Below is a small trained network, with its code and all its weights. Each question gives an input and a class and asks what happens when units are switched off, that is, made to give their printed mean instead of their output.

import numpy as np


def w(rows, s, z=0):
    codes = np.array(rows[::2]) - 128.0
    scale = np.full(codes.shape[1], s)
    scale[-1] = z or s
    return codes * scale


def norm(h):
    return h / np.sqrt((h * h).mean(-1, keepdims=True) + 1e-5)


def f(y):
    return y / 2 * (1 + np.tanh(0.7978845608 * (y + 0.044715 * y**3)))


def log_softmax(a):
    a = a - a.max(-1, keepdims=True)
    return a - np.log(np.exp(a).sum(-1, keepdims=True))


def net(x, mask):
    res = np.array(x, float).reshape(1, 6) / 4 @ E
    u = 0
    for l in range(4):
        y = f(norm(res) @ A[l][:, :-1].T + A[l][:, -1])
        res = res + np.where(mask[u : u + 8], y, B[l][:, -1]) @ B[l][:, :-1]
        u += 8
    return log_softmax(norm(res)[-1] @ U[:, :-1].T + U[:, -1])


A, B = {}, {}
E = w([
[183,173,192,108,184,107,117,152,153,200,158,122],'x0',
[163,188,113,118,147,170,117,153,126,90,64,44],'x1',
[163,180,138,251,121,102,102,123,139,101,116,185],'x2',
[158,125,69,156,74,116,153,102,139,131,207,181],'x3',
[137,111,176,135,98,140,115,133,130,94,142,97],'x4',
[97,62,189,173,73,110,110,109,116,79,127,168],'x5',
],0.019)
A[0] = w([
[109,109,255,130,141,130,122,122,123,119,104,80,35],'0.n1',
[128,116,169,111,133,118,133,124,129,181,208,157,19],'0.n2',
[152,117,157,111,122,117,131,125,127,169,199,180,1],'0.n3',
[141,219,92,116,202,122,132,128,128,219,126,145,10],'0.n4',
[179,228,141,174,144,133,128,129,131,128,126,89,38],'0.n5',
[129,138,130,24,149,140,129,127,125,142,81,36,31],'0.n6',
[136,147,70,69,130,144,137,127,126,140,176,58,71],'0.n7',
[135,122,76,71,121,137,135,126,124,133,180,90,51],'0.n8',
],0.044,0.0079)
B[0] = w([
[105,118,172,82,117,144,74,249,143,66,157,165,228],'0.n1',
[189,102,190,114,144,70,173,72,134,155,186,144,210],'0.n2',
[188,80,167,99,197,74,189,62,103,104,163,140,209],'0.n3',
[76,165,41,169,168,28,106,195,195,164,112,157,245],'0.n4',
[217,162,115,165,109,152,83,70,110,88,86,130,231],'0.n5',
[88,112,133,113,208,163,198,89,77,146,96,81,253],'0.n6',
[102,148,119,77,5,202,108,147,184,145,140,79,208],'0.n7',
[145,119,94,69,41,168,107,96,173,138,191,119,188],'0.n8',
],0.035)
A[1] = w([
[88,91,131,133,234,187,199,73,1,161,53,78,25],'1.n1',
[98,93,113,83,179,181,145,145,68,124,98,32,130],'1.n2',
[69,111,232,141,109,144,94,190,103,156,104,133,31],'1.n3',
[125,185,230,200,148,147,104,163,88,237,124,98,1],'1.n4',
[49,33,24,202,59,143,183,66,69,66,174,248,192],'1.n5',
[236,184,167,238,101,171,80,102,79,77,39,79,78],'1.n6',
[99,140,162,183,149,144,107,156,81,221,137,171,126],'1.n7',
[72,137,172,108,143,189,135,160,115,125,59,10,101],'1.n8',
],0.028,0.0027)
B[1] = w([
[41,119,129,196,232,110,203,68,75,92,6,118,214],'1.n1',
[108,176,149,101,179,218,153,124,149,95,89,142,232],'1.n2',
[37,89,128,108,67,131,115,188,88,59,70,135,196],'1.n3',
[160,158,89,90,105,147,173,166,219,38,152,91,127],'1.n4',
[10,36,93,163,69,103,155,114,73,79,72,186,200],'1.n5',
[205,111,114,68,123,179,30,21,50,51,84,153,253],'1.n6',
[189,69,47,96,136,40,157,164,136,32,90,55,131],'1.n7',
[119,162,164,65,193,164,170,107,104,159,129,109,246],'1.n8',
],0.022,0.02)
A[2] = w([
[123,170,88,197,108,108,111,125,132,184,109,148,75],'2.n1',
[117,183,136,223,150,161,125,134,122,193,119,93,92],'2.n2',
[114,148,162,198,141,131,102,144,68,225,173,84,52],'2.n3',
[123,136,120,143,40,164,123,157,130,206,167,56,1],'2.n4',
[121,182,100,175,143,157,111,153,105,205,121,112,109],'2.n5',
[165,172,184,253,113,163,131,116,120,161,114,93,66],'2.n6',
[126,159,174,223,106,150,101,142,120,171,157,92,49],'2.n7',
[127,187,123,225,161,100,103,154,140,232,111,98,8],'2.n8',
],0.036,0.005)
B[2] = w([
[143,138,86,124,147,126,74,168,104,149,111,91,237],'2.n1',
[147,160,178,129,151,115,151,150,172,91,170,170,189],'2.n2',
[140,149,109,110,142,130,107,128,168,119,107,127,126],'2.n3',
[105,89,128,160,23,180,112,115,145,126,143,178,218],'2.n4',
[155,97,187,123,148,63,164,131,133,104,153,124,202],'2.n5',
[124,131,159,70,168,138,81,121,82,137,127,97,145],'2.n6',
[103,102,79,155,92,109,170,144,139,75,106,156,126],'2.n7',
[71,131,150,182,98,88,142,250,144,127,143,140,247],'2.n8',
],0.028,0.011)
A[3] = w([
[157,161,192,229,126,160,137,130,55,190,165,112,2],'3.n1',
[143,110,183,154,147,156,171,157,87,152,160,109,49],'3.n2',
[133,133,189,195,146,144,92,140,95,199,157,145,38],'3.n3',
[147,173,191,217,123,161,170,136,116,148,144,100,53],'3.n4',
[133,132,191,208,127,149,111,146,76,197,159,108,23],'3.n5',
[130,147,206,220,145,143,181,132,99,216,155,109,67],'3.n6',
[171,130,176,235,115,146,137,153,100,186,163,74,71],'3.n7',
[141,170,192,254,127,172,165,144,119,181,158,132,27],'3.n8',
],0.045,0.0048)
B[3] = w([
[103,88,154,168,143,124,169,162,145,123,62,98,139],'3.n1',
[166,130,141,252,115,64,17,103,24,212,147,62,253],'3.n2',
[119,175,114,43,140,129,165,90,102,133,156,176,135],'3.n3',
[124,58,139,104,111,79,111,143,89,39,121,130,138],'3.n4',
[142,110,112,109,73,122,108,103,61,45,154,141,126],'3.n5',
[242,166,131,110,112,170,108,88,75,118,134,97,197],'3.n6',
[72,158,143,127,169,213,97,189,173,76,130,213,129],'3.n7',
[78,124,134,106,150,127,142,126,186,146,121,108,128],'3.n8',
],0.019,0.011)
U = w([
[115,142,93,80,14,186,156,77,192,185,178,80,163],'0',
[216,68,203,127,162,10,205,50,111,134,223,175,197],'1',
[123,122,236,109,123,146,75,252,88,56,143,157,3],'2',
[237,181,94,177,127,122,38,66,73,74,62,136,91],'3',
[72,187,146,83,222,189,199,126,112,142,64,46,163],'4',
[133,202,35,194,168,11,121,184,199,175,104,126,193],'5',
[73,76,120,197,71,105,155,92,67,101,98,173,38],'6',
],0.015,0.0019)

Each question gives the input, the list of numbers given to net, and the class t.
The units are the neurons (one row each of A and B). Each row of codes is followed by its name. A weight is (code - 128) times the scale printed after its matrix; where a second scale follows, it is the last column's (A, B and U).
mask holds one flag per neuron, layer by layer. A switched-off neuron (its flag False) gives its mean, the last column of its row in B, instead of its output. The means were averaged over made-up inputs and are rounded, as every weight is.
A unit's drop is (log p(t) with every unit on - log p(t) with that unit switched off) / (log p(t) with every unit on - log p(t) with every unit switched off).
The circuit of an input: a set's keep is (log p(t) with only the set's units on - log p(t) with every unit switched off) / (log p(t) with every unit on - log p(t) with every unit switched off). Starting from the 12 units with the biggest drops (on a tie, the unit counted first), units are removed one at a time, each time the one whose removal leaves the highest keep (on an exact tie, the one counted first), for as long as the keep stays at least 0.8.
units of the circuit, in order: the units of the circuit, biggest drop first
unit that matters most: the unit with the biggest drop
top k neurons: the k neurons with the biggest drops, biggest first
k most important neurons of layer l: the k neurons of layer l with the biggest drops, biggest first
drop when u is switched off: that unit's drop, to one decimal
input [-6,-6,-1,1,6,-2], class 6: unit that matters most => 1.n5
input [-7,-6,5,5,6,-3], class 6: top 3 neurons => (1.n5 0.n2 0.n5)
input [-4,2,4,3,-6,4], class 6: top 3 neurons => (0.n4 0.n5 0.n6)
input [-7,7,1,1,7,-8], class 0: top 4 neurons => (0.n7 0.n8 0.n3 0.n5)
input [-6,3,3,3,1,3], class 6: top 3 neurons => (0.n5 0.n4 1.n5)
input [5,-7,1,-7,7,-1], class 2: top 2 neurons => (0.n1 1.n3)
input [-7,-5,-1,0,-1,1], class 6: top 2 neurons => (0.n6 0.n5)
input [-7,-6,2,-2,4,0], class 6: top 2 neurons => (0.n5 0.n6)
input [-6,-2,6,3,4,6], class 6: top 3 neurons => (0.n5 0.n6 1.n5)
input [3,3,-7,0,-1,-4], class 0: 4 most important neurons of layer 0 => (0.n7 0.n8 0.n3 0.n4)
input [-2,5,6,0,3,8], class 2: top 3 neurons => (0.n1 0.n6 0.n5)
input [7,0,1,-1,1,8], class 2: top 2 neurons => (0.n1 1.n3)
input [-8,-5,1,-3,8,-3], class 6: top 3 neurons => (0.n5 0.n4 0.n6)
input [-1,0,-1,-2,4,2], class 2: units of the circuit, in order => (0.n1)
input [-6,2,1,0,-2,7], class 6: top 2 neurons => (0.n5 0.n6)
input [0,8,-1,3,8,-6], class 0: top 2 neurons => (0.n7 0.n8)
input [-4,7,2,-2,-6,7], class 2: units of the circuit, in order => (0.n6 0.n5)
input [0,6,7,-3,-1,-6], class 3: top 2 neurons => (0.n5 1.n6)
input [-5,-1,4,2,6,6], class 6: drop when 0.n1 is switched off => 1.1
input [6,-4,0,1,-3,-8], class 5: units of the circuit, in order => (0.n4)
input [-6,-5,5,-6,1,0], class 2: drop when 0.n6 is switched off => 4.7
input [5,0,1,4,-8,-5], class 5: drop when 0.n4 is switched off => 1.0
input [-5,8,-2,7,7,-3], class 0: drop when 2.n7 is switched off => 0.0
input [3,1,-8,2,8,-1], class 0: top 2 neurons => (0.n7 0.n8)
